Look-ups in named tables: a row name and a column name give one cell, copied from the table.

Bugegot =
|  | Gubilim | Bobeke |
|---|---|---|
| Rir | 0 | -90 |
| Vebotup | 54 | -5 |
| Rez | 96 | 27 |
| Zelaf | 63 | -82 |
| Dedun | -56 | -80 |
| Lemipov | -46 | -6 |

Zelaf, Bobeke => -82
Rir, Gubilim => 0
Dedun, Gubilim => -56
Lemipov, Gubilim => -46
Rir, Bobeke => -90
Dedun, Bobeke => -80
Vebotup, Bobeke => -5
Lemipov, Bobeke => -6
Zelaf, Gubilim => 63
Rez, Bobeke => 27
Rez, Gubilim => 96
Which row has the largest Bobeke? Rez

Zesep.tsv
	Kad	Rinuvaf	Vizomu
Bovin	6463	7027	8549
Nes	3340	2724	1180
Kada	6937	7526	6603
Figidaf	4195	4565	6750
Tase	6468	7613	7304
Difal	6045	7605	7687
Donizaf	3319	4683	6198
Tepup	5175	5578	5116
Zit	6203	6756	5401

Zit, Vizomu -> 5401
Figidaf, Vizomu -> 6750
Donizaf, Rinuvaf -> 4683
Tase, Rinuvaf -> 7613
Donizaf, Vizomu -> 6198
Figidaf, Rinuvaf -> 4565
Tepup, Vizomu -> 5116

Suk =
,Batenap,Finepap,Fiz,Kasoz,Lovu,Tiravo,Koz,Val
Kal,163,48,73,13,152,97,202,176
Zifigad,75,44,100,54,196,154,119,216
Zulos,118,72,105,64,148,110,154,162
Tuganop,110,91,22,69,42,63,113,47
Gir,78,87,14,53,31,46,136,35
Gibekek,38,91,116,103,150,130,106,149

Kal, Fiz: 73
Zulos, Batenap: 118
Kal, Koz: 202
Gibekek, Batenap: 38
Zulos, Lovu: 148
Kal, Finepap: 48
Zifigad, Tiravo: 154
Tuganop, Kasoz: 69
Kal, Lovu: 152
Zifigad, Lovu: 196

Ligunog
          Ros  Fufonav
Sedu      3.0     -0.2
Lum      -1.8     -2.6
Voginev   1.1      8.5
Dopu      3.3     -4.5
Lemogez   0.4      0.5
Fizimus  -1.8     -0.5
Rik       2.8      0.3
Zanipip  -6.1     -4.2
Dozu     -4.7      2.4
Momem     3.4     -2.9
Mit      -2.3      0.7
Mivut    -2.1     -6.7
Kaneso   -5.8     -4.9

Rik, Fufonav -> 0.3
Fizimus, Ros -> -1.8
Kaneso, Fufonav -> -4.9
Zanipip, Fufonav -> -4.2
Dozu, Ros -> -4.7
Dopu, Fufonav -> -4.5
Sedu, Ros -> 3.0

Takotas.csv
,Popal,Linun,Reroduf,Pomu
Pebeg,705,-524,-743,199
Rifif,-1628,-5669,-3878,-1251
Nataba,1429,6035,-316,-3867
Goza,-457,403,1253,-2584
Bes,-3019,-2441,-1782,1312
Fivofis,-1892,-1104,-1153,-2220
Vitere,-2066,-6771,-585,1542
Zikolo,-3476,-985,-2521,2985
Tomiz,1659,-5721,-1298,750
Pozul,3312,5356,1001,457
Vok,555,-3176,-54,-1296
Nisem,-1344,2409,-1208,1511
Ges,789,-2026,-1774,383

Goza, Linun => 403
Goza, Reroduf => 1253
Bes, Popal => -3019
Pozul, Popal => 3312
Tomiz, Popal => 1659
Fivofis, Popal => -1892
Goza, Popal => -457
Zikolo, Pomu => 2985
Zikolo, Reroduf => -2521
Pebeg, Pomu => 199

Mizote =
|  | Ped | Nari | Vit | Nit | Gademi | Pinison | Leni | Demipu | Zodipar |
|---|---|---|---|---|---|---|---|---|---|
| Dabole | -4345 | -7077 | 2183 | 31 | 5832 | -2361 | -8957 | -4281 | 1091 |
| Bod | 513 | -3560 | 1327 | -1235 | 5344 | -5176 | -2221 | -2049 | -5109 |
| Vup | -5590 | -4274 | -850 | -6572 | -921 | -6215 | -692 | -9394 | -3347 |
| Guf | -6131 | 2016 | -5575 | 663 | -1702 | 1411 | -529 | -6062 | -3565 |
| Redazop | -503 | 1072 | -7281 | -3873 | -1176 | -7326 | -6713 | 2680 | 3952 |
| Sen | -442 | -929 | 3243 | 3783 | 881 | 4207 | 580 | -1075 | -1037 |

What is the Zodipar of Redazop in Mizote? 3952
What is the Gademi of Vup in Mizote? -921
What is the Nit of Dabole in Mizote? 31
What is the Pinison of Sen in Mizote? 4207
What is the Zodipar of Bod in Mizote? -5109
What is the Zodipar of Sen in Mizote? -1037
What is the Leni of Redazop in Mizote? -6713
What is the Ped of Dabole in Mizote? -4345
What is the Leni of Dabole in Mizote? -8957
What is the Pinison of Dabole in Mizote? -2361

Table Loz
columns: Vimime, Gevi, Vilanuv, Zom, Kapag, Difi, Popomiz
Dibet: [168, 98, 188, 156, 181, 173, 93]
Mora: [180, 92, 194, 157, 182, 179, 92]
Vepuvag: [172, 97, 187, 156, 179, 172, 96]
Tulus: [174, 96, 193, 158, 182, 180, 90]
Dos: [63, 241, 93, 110, 48, 95, 168]
Tul: [60, 236, 94, 120, 52, 97, 167]

Vimime of Tul = 60
Difi of Mora = 179
Kapag of Tulus = 182
Vilanuv of Tulus = 193
Vimime of Dos = 63
Popomiz of Vepuvag = 96
Vilanuv of Mora = 194
Gevi of Tulus = 96
Difi of Tulus = 180
Vimime of Mora = 180

Novi
         Ragepep  Runivo  Dut
Tak          219     148  131
Movig        103     180   84
Did          127     177  100
Dufipov      144      28  136

Ragepep of Movig: 103
Ragepep of Dufipov: 144
Dut of Tak: 131
Runivo of Dufipov: 28
Ragepep of Did: 127
Runivo of Tak: 148
Dut of Dufipov: 136
Dut of Did: 100
Dut of Movig: 84
Runivo of Movig: 180
Ragepep of Tak: 219
Runivo of Did: 177

Gos =
,Telufud,Dupebot,Feba,Kan,Bunena,Vasir,Pof
Bekif,34.765,55.289,44.145,67.153,63.610,48.571,56.292
Midu,49.729,47.411,48.956,67.153,58.850,43.224,56.714
Gaka,65.701,53.084,48.956,62.785,57.199,57.701,58.212
Sef,53.798,58.079,34.031,46.852,49.946,32.199,53.118
Dig,46.093,49.703,21.884,40.306,56.711,41.910,55.963
Repefo,51.866,53.797,42.275,63.178,53.167,74.744,54.515
Tif,42.461,74.581,21.463,50.209,50.430,9.072,41.755
Zodovof,47.258,67.848,19.397,39.105,45.350,9.183,45.071
Rufel,34.765,59.115,17.221,49.369,63.507,22.134,39.753
Turi,47.389,46.904,35.929,52.249,63.610,79.636,45.707
Rul,56.859,46.904,43.788,57.557,63.206,79.636,58.212
Giso,65.262,74.581,17.221,37.526,38.883,9.072,39.753
Biki,65.701,55.981,41.697,37.526,38.883,74.592,51.650

Feba of Tif = 21.463
Feba of Bekif = 44.145
Telufud of Biki = 65.701
Telufud of Sef = 53.798
Feba of Giso = 17.221
Kan of Bekif = 67.153
Dupebot of Bekif = 55.289
Vasir of Sef = 32.199
Pof of Rufel = 39.753
Telufud of Gaka = 65.701
Pof of Dig = 55.963
Pof of Biki = 51.650

